Here is a tiny trained network, its code and every weight. The questions are about switching its units off for an input and a class, where a switched-off unit gives its printed mean instead of its output.

import numpy as np


def w(rows, s, z=0):
    codes = np.array(rows[::2]) - 128.0
    scale = np.full(codes.shape[1], s)
    scale[-1] = z or s
    return codes * scale


def norm(h):
    return h / np.sqrt((h * h).mean(-1, keepdims=True) + 1e-5)


def f(y):
    return np.maximum(y, 0)


def log_softmax(a):
    a = a - a.max(-1, keepdims=True)
    return a - np.log(np.exp(a).sum(-1, keepdims=True))


def net(x, mask):
    res = np.array(x, float).reshape(1, 5) / 4 @ E
    u = 0
    for l in range(3):
        y = f(norm(res) @ A[l][:, :-1].T + A[l][:, -1])
        res = res + np.where(mask[u : u + 3], y, B[l][:, -1]) @ B[l][:, :-1]
        u += 3
    return log_softmax(norm(res)[-1] @ U[:, :-1].T + U[:, -1])


A, B = {}, {}
E = w([
[125,204,66,229,158,24,182],'x0',
[175,67,88,169,177,140,85],'x1',
[133,186,103,139,145,198,139],'x2',
[40,95,100,97,217,156,190],'x3',
[67,184,145,109,189,100,1],'x4',
],0.0034)
A[0] = w([
[132,34,162,130,53,2,91,7],'L0N0',
[171,56,50,147,165,132,63,59],'L0N1',
[170,208,100,160,97,213,103,146],'L0N2',
],0.0067,0.0016)
B[0] = w([
[26,107,88,107,219,196,186,253],'L0N0',
[156,215,212,178,120,197,177,222],'L0N1',
[3,34,119,103,219,138,189,230],'L0N2',
],0.0072,0.0031)
A[1] = w([
[68,143,179,72,99,88,150,111],'L1N0',
[84,185,140,113,184,112,2,2],'L1N1',
[96,130,71,148,196,161,153,222],'L1N2',
],0.0079,0.0016)
B[1] = w([
[169,153,183,197,152,203,95,181],'L1N0',
[177,60,98,126,71,144,254,200],'L1N1',
[111,112,199,99,79,89,94,254],'L1N2',
],0.0077,0.0082)
A[2] = w([
[85,213,146,160,94,176,137,4],'L2N0',
[134,66,182,110,27,184,74,197],'L2N1',
[73,192,77,214,118,2,135,172],'L2N2',
],0.0057,0.0029)
B[2] = w([
[203,111,214,126,161,142,123,143],'L2N0',
[159,183,56,136,128,2,78,254],'L2N1',
[189,100,99,35,140,176,38,177],'L2N2',
],0.0065)
U = w([
[159,96,86,115,76,108,251,163],'0',
[121,124,172,106,114,70,113,254],'1',
[27,80,155,92,179,158,146,143],'2',
[189,123,104,70,119,136,41,153],'3',
[173,165,205,180,150,190,154,143],'4',
[93,169,94,161,116,96,110,39],'5',
[114,168,58,180,109,190,125,5],'6',
[83,181,45,172,132,161,132,24],'7',
],0.012,0.0045)

Each question gives the input, the list of numbers given to net, and the class t.
The units are the neurons (one row each of A and B). Each row of codes is followed by its name. A weight is (code - 128) times the scale printed after its matrix; where a second scale follows, it is the last column's (A, B and U).
mask holds one flag per neuron, layer by layer. A switched-off neuron (its flag False) gives its mean, the last column of its row in B, instead of its output. The means were averaged over made-up inputs and are rounded, as every weight is.
A unit's drop is (log p(t) with every unit on - log p(t) with that unit switched off) / (log p(t) with every unit on - log p(t) with every unit switched off).
The circuit of an input: a set's keep is (log p(t) with only the set's units on - log p(t) with every unit switched off) / (log p(t) with every unit on - log p(t) with every unit switched off). Starting from all 9 units, units are removed one at a time, each time the one whose removal leaves the highest keep (on an exact tie, the one counted first), for as long as the keep stays at least 0.8.
circuit, biggest first: the units of the circuit, biggest drop first
most important unit: the unit with the biggest drop
k most important neurons: the k neurons with the biggest drops, biggest first
top k neurons in layer l: the k neurons of layer l with the biggest drops, biggest first
input [8,0,3,2,-3], class 3: circuit, biggest first	[L2N2, L1N1]
input [-6,-1,0,8,-4], class 1: most important unit	L1N1
input [-4,0,0,8,5], class 1: circuit, biggest first	[L0N0, L0N2]
input [-6,-7,-1,-2,4], class 4: 3 most important neurons	[L1N0, L1N2, L2N2]
input [8,3,-6,2,-7], class 3: circuit, biggest first	[L2N2, L1N1]
input [3,4,8,7,8], class 0: top 2 neurons in layer 0	[L0N0, L0N2]
input [-7,-5,6,-7,8], class 0: 4 most important neurons	[L1N1, L1N2, L0N0, L2N2]
input [1,-4,6,4,6], class 0: circuit, biggest first	[L1N1, L0N0]
input [1,8,5,-1,6], class 4: 2 most important neurons	[L0N1, L0N0]
input [-6,6,-8,-6,-3], class 2: 3 most important neurons	[L0N0, L1N1, L2N2]
input [4,5,6,-7,1], class 1: circuit, biggest first	[L0N2, L1N2, L0N0]
input [-4,-7,4,-6,-6], class 4: 2 most important neurons	[L1N0, L1N2]
input [1,-8,-4,5,-5], class 4: circuit, biggest first	[L1N0, L1N1, L0N0]
input [5,0,-7,-1,2], class 2: 2 most important neurons	[L0N0, L2N1]
input [-8,8,-1,4,0], class 3: 3 most important neurons	[L2N1, L1N0, L1N1]
input [-5,-2,-2,0,-4], class 3: circuit, biggest first	[L1N1, L1N2, L2N1]
input [1,4,6,7,-3], class 1: circuit, biggest first	[L1N2, L0N0, L1N1]
input [5,-8,6,-1,3], class 4: circuit, biggest first	[L2N0]
input [5,-6,1,-2,2], class 4: circuit, biggest first	[L1N0, L2N1]
input [-6,-1,-1,8,-5], class 1: most important unit	L1N1
input [6,4,-3,-5,-5], class 3: circuit, biggest first	[L1N1, L2N2]
input [-5,6,-2,5,0], class 4: 2 most important neurons	[L0N1, L1N2]
input [-5,8,-8,-2,2], class 2: 2 most important neurons	[L0N0, L1N0]
input [1,8,-5,6,1], class 4: 2 most important neurons	[L0N1, L0N2]
input [1,-4,-3,7,7], class 0: 3 most important neurons	[L1N1, L0N2, L0N0]
input [-8,0,-6,6,-2], class 3: 2 most important neurons	[L0N2, L2N1]
